Each row, then roughly how far along a hidden order it lies, from 0 to 15
[ 15 -11   0  -1 -18  -3  -4  10   1  16  -1   7  -3  -4   6  11   2   7
 -13  -6  -4  -2   4  14  12   0  -9   6   2  -7  -8   8  -4  -2   1 -10
   1   3  -9  -3  38  -5   2 -11 -17  -9  -3   3  12  12  37   7  -3 -11
  -2  -3 -14 -10  25  -1   8   4  18 -10   1   1   3  29 -11]
15
[  4  -4  -2   6  -2   1  -6   0   3  19  -2   5  -5  -1   0  10  -2   2
  -5  -7  -2  -2   1  11   6   3  -3   0  -5  -6 -10   5  -2   0  -1 -15
  -1   6  -5   2  23  -7   7  -6 -15  -9   3   0   3   5  20   1   2  -4
   0   4  -3  -7   8  -1   9   1   2  -7  -1   7  -2  11  -4]
5
[ -8   3  -1  11   2   6  -3  -4   7  19  -1   3  -4   3  -1  12  -9   1
   2 -12   1  -1   2   9   6   5   4   0  -9  -5  -7   3  -3  -3  -3 -21
  -1   7  -2   3  20  -9   1  -1 -15  -4  -3  -3   3   3   8   3   8  -4
  10   8  -1 -10  -2  -4   6  -3  -9 -12  -4   9  -8  -1   3]
6
[ 10  -3   3   0  -4  -7  -4   4   1   5   3   2   3  -4   5  -2   3  -2
  -7   5   0  -2   0   0  -1   2   2   6   5  -3  -2   1   5   3  -1   6
  -7   2   2  -5   1  12   1  -4   0  14   0   2   1   3  10   6  -4   2
   3  -1  -8  -6   1   2   6   5  11   2  -6  -4 -10  10  -3]
1
[ 10  10  -4  11  10   1 -12   8  -4  19  -5  -4   0  -1  -7   5   0  -2
 -10   0  -3  -2   0   9  -5   6  -6 -14  -2  -9 -21   2   5   5  -1   9
  -4   0   4   2  -5  -9  13  -8  -5 -39  20   3 -15  -3  24  -3  -2   8
 -14   2   2  10   2   0   9   3  -9  16   3   0  -1 -11   1]
8
[  4  -6  -1   3  -5   2  -2  -4   3  15  -1   3  -5   2   3   6  -3   2
  -4  -8  -1  -1   1   6   7  -1  -4   1  -3  -2  -7   2  -3  -1  -2 -14
   2   4  -6   1  22  -6   3  -5 -10   0  -1   0   4   5  12  -3   2  -2
  -2   2  -5  -5   6  -2   5  -3   4  -8  -3   6   2   8   0]
5
[  4  -8   6  -5 -10 -10   3   6   5  -3   5   4   6  -5  10  -1   4  -1
  -2   4   2  -1   2  -5  -1   1   8  14   8  -3   8  -1   3   0   0   0
  -7   3   2  -7   2  17  -5   0   1  44 -12   0   9   4   0  13  -3  -5
  11  -3 -10 -14   0   1   2   4  17  -8  -9  -6 -13  17  -5]
13
[ 15 -11   5  -6 -14 -11  -2   7   2   0   3   6   4  -7  10   1   7   2
 -11   4  -1  -1   3   2   3   0   1  11   9  -4   2   4   1   1   1   3
  -4   2  -2  -6  18  12   1  -6  -3  25  -5   2  11   8  18   9  -4  -8
   2  -4 -14 -12  12   1   6   6  23  -7  -7  -6  -6  26  -9]
14
[ -1   4  -6  11   6   1 -11  -5  -2  14  -4  -1  -4  -1  -7   6  -1  -1
  -1  -2  -3  -3   1   8   1   7  -4 -11  -6  -5  -9   5   2   5   0  -9
  -2   4   1   6   2 -17   9  -7 -11 -41  19   0  -7  -2  13  -4   3   2
  -6   9   7   2   4   1  12   3 -13   7   2   8   3  -3   2]
7
[  8   4   1   6   2  -7  -9   4   1   8   2   0   5  -4   3   0   1  -3
  -6   6   0  -2   2   0  -5   6   5   0   3  -7  -6   1   6   5  -1   6
  -9   4   6  -4  -5   9   4  -5   1   9   5   2  -4  -1   8   6  -2   4
   2   4  -4  -2  -7   3   9   6   4   6  -7   0 -12   2   0]
0
